Each row has a class, written after it.
[-208  250  -85 -426 -134  -56  211  -97    4  543  251  -98  135  -75
 -226  214  -19 -261  -33 -164   49  400  -39  -74   37 -284  169  101
  -91 -282 -188  199  -39   75  214] -> B
[   3 -255    4  336  -20 -246   94 -280   67 -202 -133 -188 -203 -278
 -192  183   26   12  676  360 -223  108   18  398  308  -69  -36 -103
 -133 -691   63   68 -141 -134  163] -> J
[ -33  167  188   64  102   89 -159  230  -27 -121  122  129  167 -149
  466   39 -274  -34   77 -226  -63   85   60  166  -55   44  168  116
 -142  243  267 -111 -213  -60   74] -> Y
[  36 -205   58  427  -56 -276   72 -226  103 -211 -102 -199 -210 -215
 -164  136  -20   15  637  354 -315  105   24  409  307  -59   44  -79
 -163 -670  102   47 -135 -159  142] -> J
[ -53 -189   51  330  -16 -181   12 -224  157 -317 -228 -113 -248 -275
 -152  141  -10    3  636  426 -272  115  -58  447  349  -46   90 -108
  -90 -596  112   36 -211 -111   91] -> B
[ 287 -162  138  560 -172 -356  118 -346   58 -395 -130 -340 -244 -182
  -85  246  -68  -19  730  590 -498  214   32  335  314  -52  -29  -64
 -122 -862   62   -8 -312   -8  153] -> L
[ -30  368 -113 -360 -507 -180  265 -120    6  457  393 -110  209   75
  -29  327 -182 -424   -5 -115 -328  386   17 -224   54 -294  188  143
 -338 -364 -278  133  -42  184  120] -> B
[  -7  211  139   93  182  163 -206  246   26  -83   84  151  173 -117
  457   70 -249   22  -22 -267  -52   42  109  234 -132   72  212  126
  -83  334  291  -68 -200  -79   25] -> T
[   8 -246   22  388   -6 -252   76 -225   54 -145 -156 -270 -302 -260
 -201  132   44   83  670  343 -161  129   62  426  267  -45   46  -90
 -121 -754   32   64 -132 -136  160] -> T
[ -41 -200   70  317  -39 -286   74 -212   56 -225  -89 -176 -206 -284
 -157  167  -14   -2  719  290 -179  160  -36  392  271  -72   30  -83
 -191 -704   62   26 -171 -113  149] -> T
[  -2 -225   23  367  -35 -182  104 -249   82 -273 -209 -224 -246 -259
 -216  103   32   39  633  442 -240  105    3  398  354  -71    0  -93
 -105 -744   55   52 -167 -170  193] -> B
[ -68  433 -132 -398 -401 -195  285  -90   27  474  451  -73  234   85
    4  341 -189 -489  -47 -227 -344  404   10 -235   61 -356  222  117
 -349 -297 -190   96  -24  214   80] -> J
[ 248 -149  132  488 -181 -336  112 -311   38 -365 -149 -318 -260 -197
  -92  249 -125   19  773  532 -419  238   31  322  273  -82  -32  -86
 -168 -869   16  -27 -252   23  191] -> C
[ -33 -211   24  361   13 -262  112 -204   59 -161 -125 -231 -206 -267
 -218  121   14   92  629  345 -163  117   35  409  278  -71   36  -99
 -156 -707   48   72 -126 -154  159] -> J
[-167  187  -79 -363  -51 -101  249  -87  -46  586  261 -101  171 -105
 -279  158   62 -290   28 -137   60  340   48 -122   83 -316   66   65
  -74 -305 -178  148   69   44  182] -> S
[ 195  357   53 -306 -425 -415 -450 -224  181  177  210  174 -112  120
  -18  282 -314 -251  312   87 -357  113 -539 -323  -49  263  229 -260
 -196  162  -79  203  -46  543 -489] -> L
[ 168  305   61 -355 -447 -396 -442 -261  137  229  268  164  -66   82
   -6  270 -285 -287  310   69 -329   80 -492 -354  -61  275  168 -233
 -183  146 -112  182   -7  468 -413] -> G
[ 276  108  121   31 -517 -573 -300 -264  267  211  320   15 -242   49
 -117   76 -159 -147  276  138 -557   18 -328 -349   89   96  170 -371
  -93   45    9  123  127  496 -546] -> J
[  19  196  139  209  172  172  -96  213   62 -100   59   18  123  -64
  409  -27 -219  101  -81 -161 -114   51   90  255  -81   17  254  142
  -64  214  275  -61 -227 -107   81] -> Y
[ 191 -149  150  562 -124 -260  135 -299   90 -375 -149 -353 -229 -180
 -104  189  -75   36  708  560 -402  215  -13  396  290  -81   16  -74
 -128 -840   80  -21 -298  -42  178] -> J
[ -93  261   75  -80 -156   24  -81  132  -34   -9  259  118 -134  -56
  567  169 -345 -130   19 -125 -231  268   38  124  108  -77  276   55
 -210  159  214 -113  -12  153   74] -> M
[   2  222  133  -57 -217  -60  -93   74  -46  -33  230  134  -79  -54
  608  176 -339    2   50  -62 -274  246   43  119  127  -21  249   65
 -246   92  234  -36  -17  156   66] -> H
[ -60  378 -184 -377 -528 -178  257 -134   14  509  414  -65  199  102
   18  340 -178 -407  -54 -148 -368  393   57 -212   69 -386  214  106
 -341 -363 -305  116  -43  212  124] -> H
[ 154  361   65 -280 -421 -391 -408 -249  180  106  211  200  -55  139
    0  336 -278 -260  287  111 -341  116 -548 -291   18  203  179 -221
 -170  152  -57  176  -80  507 -405] -> L
[ -70 -291   17  308   95 -187  112 -208   39 -174 -188 -264 -254 -341
 -224   56  133    5  576  344  -81   98   -9  380  295  -34  -48 -106
  -43 -669   64   35 -137 -224  201] -> L
[ -37  334 -135 -350 -523 -209  222 -143   27  458  356  -42  180  108
   94  395 -175 -388  -78 -111 -414  374   54 -184   89 -286  160  111
 -265 -287 -234  120 -112  258   87] -> L
[-218  203  -84 -445  -47 -141  303  -83  -91  624  295 -190  146  -74
 -300  168   48 -266  -33 -175  137  350   17 -163  106 -303   57   88
  -99 -347 -150  188  158   37  249] -> J
[  49  232  180   71   62   48 -195  191   61 -205   96  120  136 -100
  483   64 -293  -28   -8 -120 -207   74   40  144   -3   67  220  102
 -104  276  325  -80 -214  -37    7] -> H
[ -15  360 -179 -349 -434 -169  234 -105  -15  470  394  -91  188   92
   19  339 -160 -389  -61 -101 -304  355   67 -187   40 -289  179  173
 -310 -322 -273  113  -69  192   97] -> F
[ 204 -151   97  510  -11 -203  146 -329   79 -379 -196 -337 -245 -214
 -142  231  -24   26  737  537 -319  213  -28  389  252 -110   -8  -91
  -57 -840   50  -28 -358    7  178] -> Y
[-180  209   61 -159   -7   -7  -92  124  -79  102  244  113 -143 -205
  490  115 -259  -54   56 -120  -51  280   47  137   95 -103  265    3
 -128  162  229  -90  -12  164    5] -> H
[ 246  136  119  -66 -480 -574 -388 -266  233  130  287  102 -247   39
 -121  118 -148 -217  215  104 -518    9 -398 -344  101  126  160 -358
  -33  163   46  112   77  484 -556] -> C
[-206  199 -138 -408   -4  -33  256  -78  -25  640  232 -160   89  -75
 -280  167   74 -220  -23 -150  200  348  -17  -82   17 -367  143   68
  -35 -297 -218  156   51   88  127] -> T
[ -54  393 -133 -348 -375 -174  278  -82    6  513  366 -122  187  110
  -16  299 -142 -371 -128 -131 -288  377   64 -195   12 -341  227  135
 -282 -329 -271  108  -82  176   60] -> C
[ -22 -212   63  345   -2 -207   39 -246   77 -303 -163 -149 -259 -267
 -151  171   -8   11  673  312 -215  149  -50  442  296  -26   39  -83
 -142 -665  116   36 -205 -137  173] -> T
[-186  196 -128 -391  -93  -79  242  -49  -52  624  270 -186   91  -53
 -237  177   35 -253  -20 -129   82  362   67  -64   76 -322  122  116
  -67 -309 -183  166   68   57  209] -> T
[-285  223 -101 -450  -48 -100  225  -69  -81  615  257 -135   92 -127
 -282  165   65 -261  -22 -154  191  383   24 -102   45 -324  116   72
  -25 -280 -195  138   45   70  183] -> F
[ 327 -158  107  545 -142 -228  136 -374  110 -387 -157 -335 -243 -164
 -116  252  -79    8  706  480 -456  224   12  367  251  -98  -21  -94
  -80 -865   23  -46 -340   -3  217] -> T
[ 265  152  109  -24 -548 -604 -301 -234  240  264  378  -55 -237   38
 -124   84 -152 -281  169   96 -600   -6 -301 -375   89   68  178 -392
  -43  108   -8   53  184  480 -543] -> G
[ -85  195   91  -63  -85   10 -106   99  -24  -39  222  155 -105 -120
  553  189 -311 -147  110 -130 -163  240  -24  127   86  -80  206  -10
 -177  222  221 -144  -73  186  -17] -> L
[ -34  233  149  -72 -169  -82  -80  124  -16  -41  241  167  -92 -169
  571  154 -385  -31  122 -153 -245  289   26  118  133 -102  254   24
 -241  137  247 -128  -23  204   16] -> B
[ 220 -179  122  537  -94 -282  131 -341  111 -399 -162 -335 -280 -190
 -140  214  -50   18  734  531 -409  201  -25  378  302  -77   12  -77
  -98 -824   82  -26 -314  -39  177] -> G
[ -43  203  135   90  172   87 -152  240   14  -95   70  127  115 -136
  425   22 -248   31  -38 -173 -124   89  113  230  -12    2  220  138
  -97  270  305  -92 -183  -99   54] -> C
[-246  233 -157 -417  -41  -75  276 -118    9  635  297 -167   73  -84
 -333  192   67 -277  -73 -134  100  386  -47 -100   88 -356  143   29
  -44 -340 -194  175   56   80  215] -> J
[-246  163  -73 -389  -60  -38  250  -81  -34  577  235 -124  120  -82
 -247  179   12 -257   78 -155  157  360   -4  -55   72 -337   90   67
  -90 -298 -182  166   20   56  218] -> Y
[ 210  330   30 -218 -275 -311 -374 -196  212  180  122   85 -100  190
 -115  192 -264 -156  219   95 -260   41 -422 -252  -83  230  257 -225
 -144  168  -92  232    6  425 -496] -> S
[  -2  241   65  -16  -76   45 -100  110   30 -104  153  176 -132  -44
  541  141 -329  -60  111  -58 -219  210   44  123  113  -90  282   11
 -217  157  228 -101  -41  159  -50] -> H
[-210  250  -71 -384 -163  -99  209  -73    1  531  281 -101  100  -60
 -186  209  -34 -292  -60 -135  -11  362  -28  -91   86 -309  145   66
  -90 -265 -156  139   30   86  182] -> M
[  26  404 -114 -343 -582 -298  256 -119   79  452  510 -119  252  103
   27  367 -236 -493 -120 -128 -542  384   33 -284  108 -308  181  119
 -350 -320 -245   99  -66  238  103] -> S
[ 260  125  113  -45 -519 -589 -340 -275  264  211  330  -13 -227   10
  -88  120 -116 -221  165  147 -571    6 -357 -334  110  100  158 -351
   22  145   28   98   78  511 -544] -> Y
[ 235 -166  127  541 -166 -312  128 -319   67 -425 -153 -347 -261 -145
 -112  210 -107   10  742  583 -464  202   50  339  326  -86    6  -49
 -136 -846   74  -15 -287  -51  183] -> H
[ 228  323   86 -315 -402 -426 -458 -202  124  162  219  173  -56  151
    1  260 -306 -256  295   93 -351   72 -428 -320  -66  312  190 -191
 -223  168  -77  227   -9  485 -474] -> C
[ 183  135  165 -129 -531 -595 -347 -284  156  192  352  -20 -252  -10
  -53  134 -124 -308  205  120 -479   71 -410 -376   62  128  146 -352
    1   87    0   58   72  496 -518] -> M
[ 282 -138  117  477 -150 -283   99 -321   47 -311 -122 -362 -210 -202
  -80  255  -59  -57  692  522 -430  229   65  326  213  -38  -30  -52
 -101 -822    9   -5 -281    0  200] -> C
[ 288 -173   62  583 -180 -258  146 -360  100 -395 -133 -379 -226 -154
 -112  235  -82  -22  717  543 -490  187   39  391  257  -86  -14  -82
 -169 -899    4   -4 -319  -49  181] -> J
[  48  203  207   88   96   64 -160  204   60 -139   96  123  221 -131
  472   44 -268   -6  -15 -207 -177   69   78  128 -103  101  193  111
 -109  286  274  -78 -241  -61   18] -> S
[ 255 -170  193  546 -169 -330   82 -377  102 -484 -128 -286 -246 -233
  -59  249 -118   13  786  565 -493  212  -82  345  283  -41   -7 -117
 -127 -817  107  -24 -374   55  119] -> Y
[  47 -200   38  307  -31 -259   30 -235   62 -251 -158 -185 -159 -285
 -191  109   45    2  630  345 -238  139  -22  378  264   32   22  -57
 -114 -664   63   92 -204 -119  159] -> S
[-162  169  -99 -380  -87 -122  240  -60  -59  577  276 -180  102  -73
 -249  131   27 -282  -47  -82   48  313   43 -121   81 -305   82   86
  -93 -300 -184  164   97   23  165] -> C
[ 210  337   61 -277 -422 -398 -408 -243  174  174  187  135 -109  150
   -3  276 -278 -282  297  129 -370  100 -463 -302   -7  221  234 -247
 -140  147  -51  208  -43  533 -519] -> L
[ -51  188  174    8   75    5 -182  163  -25 -101  187   78  105 -196
  442   59 -247  -62   46 -162 -111  108    5  112  -23   89  175   57
 -122  196  282  -85 -158  -17   68] -> H
[  55  404 -167 -337 -605 -260  204 -153  107  397  417  -23  190  115
   71  407 -219 -403 -108  -59 -564  350   44 -241   91 -314  220  136
 -293 -290 -250  122 -100  255   43] -> B
[ -66  413 -130 -362 -491 -204  220  -81   28  457  427  -83  212   62
   63  401 -217 -450 -191  -98 -420  383  102 -167   56 -342  193   98
 -247 -207 -236   67 -106  255   48] -> C
[ -21  230  116  -48 -114    3  -93  111  -60    8  179  153 -101  -63
  577  167 -321  -35   40 -114 -216  267   91  148   72  -63  255   82
 -180  150  227  -91  -79  138   36] -> C
[  20  388 -147 -307 -535 -233  220 -117   44  403  430  -65  168  123
   44  369 -213 -411 -121 -150 -409  352   77 -200   20 -278  213  138
 -322 -305 -273  124  -64  202   58] -> M
[ -32  252  167   21  110   29 -157  210   39 -107   90  106   66 -121
  436   34 -268   17  -40 -172 -132  113  -12  129  -19   57  250   98
 -118  236  307  -78 -170  -20   17] -> C
[-146  192   37 -102  -20   49  -53  142  -69  119  224  108 -149 -104
  487  140 -262  -33   81 -190  -38  259   95  162   44 -103  246   63
 -191  157  183  -86   15  120   29] -> T
[ 179  344  109 -271 -379 -425 -427 -224  218  152  217  189  -59  101
    6  283 -305 -192  302   98 -339  106 -526 -317  -48  227  222 -237
 -165  161  -32  169  -60  535 -493] -> J
[ -86  197   36 -116 -134    2  -56   94  -40   38  231   93 -133  -98
  503  117 -299 -115   47  -94 -208  242   61   88  121  -70  242   15
 -202  135  184  -78   24  155   10] -> S
[ 331  123  154  -36 -475 -551 -339 -316  255  200  338   24 -186   10
  -74  105 -104 -210  173   87 -565   27 -389 -350   66  120  150 -391
    6   93   26   97   51  507 -506] -> H
[ 290  134  114  -24 -526 -541 -385 -297  249  171  326    0 -183   31
  -76  115  -86 -214   88  157 -608  -23 -380 -316   99  175  155 -330
   43  124   37  109   71  492 -501] -> T
[ -75  220   94  -41 -128    3  -65  124  -11  -47  191  166 -104  -71
  551  175 -318  -35  109  -95 -177  251   54  161  131 -106  245   57
 -211  152  229  -88  -46  168   11] -> M
[ 270  -82  193  469 -282 -448  127 -342   57 -408  -18 -323 -168 -233
  -72  253 -167  -60  722  495 -587  260  -36  223  293  -57  -28 -100
 -207 -828   62  -55 -268   62  165] -> S
[  85  390 -172 -312 -510 -201  248 -125    6  476  416 -148  251  183
   27  378 -154 -403 -162  -84 -435  330  106 -195   55 -269  202  169
 -297 -332 -265  165  -72  214  109] -> H
[ 115 -215   37  411  -25 -231   85 -195  142 -319 -197 -203 -259 -135
 -167  144  -46   88  618  378 -292   89    7  402  349  -97   51  -71
 -138 -662  105   42 -175 -126  136] -> T
[-229  174 -112 -391  -26  -28  260  -50 -115  582  247 -213  117  -65
 -263  131   23 -251  -38 -165  221  336   61  -76   29 -311   73  145
  -65 -294 -210  132   69  -29  225] -> T
[ 228  331   95 -221 -411 -438 -431 -205  185  133  207  153  -69  155
   -2  246 -329 -178  243  157 -411   63 -446 -287  -30  232  225 -186
 -149  185  -29  188  -44  500 -497] -> C
[ -12 -211   -3  306  -33 -265  106 -242   93 -219 -156 -219 -263 -287
 -212  145   16   27  673  360 -214  168  -34  373  298  -41   -6 -119
 -137 -734   40   81 -200 -104  187] -> L
